Here is a tiny trained network, its code and every weight. The questions are about switching its units off for an input and a target symbol, where a switched-off unit gives its printed mean instead of its output.

import numpy as np


def w(rows, s, z=0):
    codes = np.array(rows[::2]) - 128.0
    scale = np.full(codes.shape[1], s)
    scale[-1] = z or s
    return codes * scale


def norm(h):
    return h / np.sqrt((h * h).mean(-1, keepdims=True) + 1e-5)


def f(y):
    return y / 2 * (1 + np.tanh(0.7978845608 * (y + 0.044715 * y**3)))


def softmax(a):
    e = np.exp(a - a.max(-1, keepdims=True))
    return e / e.sum(-1, keepdims=True)


def log_softmax(a):
    a = a - a.max(-1, keepdims=True)
    return a - np.log(np.exp(a).sum(-1, keepdims=True))


def net(x, mask):
    ids = ['ΓΔΠαβεζημστφψ'.index(c) for c in x.split()]
    T = len(ids)
    res = E[ids] + P[:T]
    r = norm(res)
    for j in range(3):
        rows = slice(2 * j, 2 * j + 2)
        q, k, v = (r @ M[0][rows].T for M in (Q, K, V))
        z = softmax(np.where(np.tri(T) > 0, q @ k.T / 2**0.5, -1e9)) @ v
        o = O[0][rows]
        res = res + np.where(mask[j], z, o[:, -1]) @ o[:, :-1]
    y = f(norm(res) @ A[0][:, :-1].T + A[0][:, -1])
    res = res + np.where(mask[3:7], y, B[0][:, -1]) @ B[0][:, :-1]
    return log_softmax(norm(res)[-1] @ U[:, :-1].T + U[:, -1])


Q, K, V, O, A, B = {}, {}, {}, {}, {}, {}
E = w([
[147,108,121,120,192],'Γ',
[144,127,117,92,2],'Δ',
[123,69,114,71,94],'Π',
[176,97,121,123,189],'α',
[153,106,118,118,190],'β',
[70,62,155,141,117],'ε',
[61,59,129,144,125],'ζ',
[159,103,119,119,191],'η',
[113,68,206,138,62],'μ',
[139,119,128,115,196],'σ',
[130,226,80,137,111],'τ',
[163,122,145,122,204],'φ',
[72,54,159,144,113],'ψ',
],0.0094)
P = w([
[88,97,144,2,79],'0',
[54,107,173,48,145],'1',
[132,74,142,58,108],'2',
[54,95,139,119,151],'3',
[161,105,164,78,128],'4',
[111,84,119,157,146],'5',
[103,136,205,113,182],'6',
[208,92,132,141,139],'7',
[81,128,139,184,192],'8',
[230,126,166,98,137],'9',
[113,134,133,189,193],'10',
],0.0067)
Q[0] = w([
[171,125,58,48,121],'h0',
[194,157,117,166,136],'h0',
[88,113,40,254,183],'h1',
[34,81,82,101,86],'h1',
[43,58,185,49,64],'h2',
[204,184,247,28,86],'h2',
],0.0089)
K[0] = w([
[177,105,61,100,99],'h0',
[154,136,124,215,122],'h0',
[65,161,169,190,190],'h1',
[20,103,159,72,95],'h1',
[96,150,110,1,105],'h2',
[208,68,47,79,67],'h2',
],0.011)
V[0] = w([
[124,180,158,162,172],'h0',
[39,146,136,118,168],'h0',
[101,137,86,95,49],'h1',
[101,240,170,109,127],'h1',
[1,140,212,144,121],'h2',
[182,157,236,157,109],'h2',
],0.0077)
O[0] = w([
[126,88,126,78,89,5],'h0',
[176,128,33,82,129,211],'h0',
[138,127,126,254,139,168],'h1',
[188,21,65,158,113,50],'h1',
[214,148,215,126,74,177],'h2',
[100,116,184,222,60,5],'h2',
],0.0068,0.0028)
A[0] = w([
[96,32,216,58,158,253],'n0',
[21,22,172,145,119,57],'n1',
[22,156,132,130,144,178],'n2',
[115,175,64,42,1,173],'n3',
],0.0071,0.0038)
B[0] = w([
[97,98,162,231,10,254],'n0',
[130,52,254,18,49,145],'n1',
[191,152,119,219,69,154],'n2',
[70,13,245,105,75,158],'n3',
],0.005,0.0085)
U = w([
[80,55,177,110,49,208],'Γ',
[142,160,154,198,63,161],'Δ',
[108,173,120,236,148,209],'Π',
[214,144,174,85,110,4],'α',
[207,148,153,73,134,43],'β',
[63,133,114,101,148,85],'ε',
[138,71,138,50,134,83],'ζ',
[182,44,54,163,150,154],'η',
[205,145,175,100,120,3],'μ',
[125,181,109,160,189,207],'σ',
[2,172,105,139,146,58],'τ',
[78,129,118,87,150,103],'φ',
[95,116,122,76,144,115],'ψ',
],0.013,0.0029)

Each question gives the input, a string of symbols that net reads in full, and the target symbol t.
The units are the heads (2 rows each of Q, K, V and O) and the neurons (one row each of A and B). Each row of codes is followed by its name. A weight is (code - 128) times the scale printed after its matrix; where a second scale follows, it is the last column's (O, A, B and U).
mask holds one flag per unit, heads first, then neurons. A switched-off unit (its flag False) gives its mean, the last column of its rows in O or B, instead of its output. The means were averaged over made-up inputs and are rounded, as every weight is.
A unit's drop is (log p(t) with every unit on - log p(t) with that unit switched off) / (log p(t) with every unit on - log p(t) with every unit switched off).
The circuit of an input: a set's keep is (log p(t) with only the set's units on - log p(t) with every unit switched off) / (log p(t) with every unit on - log p(t) with every unit switched off). Starting from all 7 units, units are removed one at a time, each time the one whose removal leaves the highest keep (on an exact tie, the one counted first), for as long as the keep stays at least 0.8.
circuit, biggest first: the units of the circuit, biggest drop first
unit that matters most: the unit with the biggest drop
k most important neurons: the k neurons with the biggest drops, biggest first
heads that matter: for each layer, one digit per head in row order, 1 if its drop is at least 0.15 and else 0, layers parted by /
input Π σ Γ ε τ ζ α, target η: heads that matter : 010
input Δ Δ φ β, target Π: 2 most important neurons : n2, n3
input φ α η τ Π ζ σ ζ ζ ψ Π, target Δ: 2 most important neurons : n1, n2
input φ σ Π φ φ η, target Γ: circuit, biggest first : h1, n0
input σ η μ Π φ ε μ φ τ σ, target Γ: unit that matters most : h1
input τ Π α, target η: heads that matter : 001
input ψ α Δ β Γ ζ Π Γ τ Δ ζ, target Δ: heads that matter : 011
input Γ τ Δ ζ τ ψ ε Δ β β Δ, target Π: 2 most important neurons : n1, n0
input α α τ ε σ, target η: circuit, biggest first : h1, h2
input μ β σ, target Δ: circuit, biggest first : n0, h2, n3
input σ τ τ Π η, target η: circuit, biggest first : n1, h2
input Δ η ψ Π Δ φ φ Π α, target Γ: circuit, biggest first : h1, h2
input τ μ σ, target η: heads that matter : 000
input β Γ α τ σ, target τ: heads that matter : 011
input Π τ Δ φ α, target Π: unit that matters most : h2
input Δ Π ε ψ Π ε ψ σ φ α τ, target Γ: circuit, biggest first : h1, n3
input ζ ε σ, target β: circuit, biggest first : h2, n3
input μ φ α α τ, target τ: heads that matter : 001
input τ β τ, target η: heads that matter : 010
input β ε Π φ α μ η φ, target Δ: heads that matter : 111
input α α σ Π ψ τ ε Δ α σ, target Π: heads that matter : 101
input μ Π τ φ τ α τ η τ, target η: 2 most important neurons : n0, n1
input Δ ψ ζ Π Γ τ, target σ: circuit, biggest first : n0
input ε Π σ Π Π ζ Δ Δ φ β, target Π: circuit, biggest first : h2, h0
input ζ τ τ η, target η: heads that matter : 010
input α ψ τ, target τ: heads that matter : 111
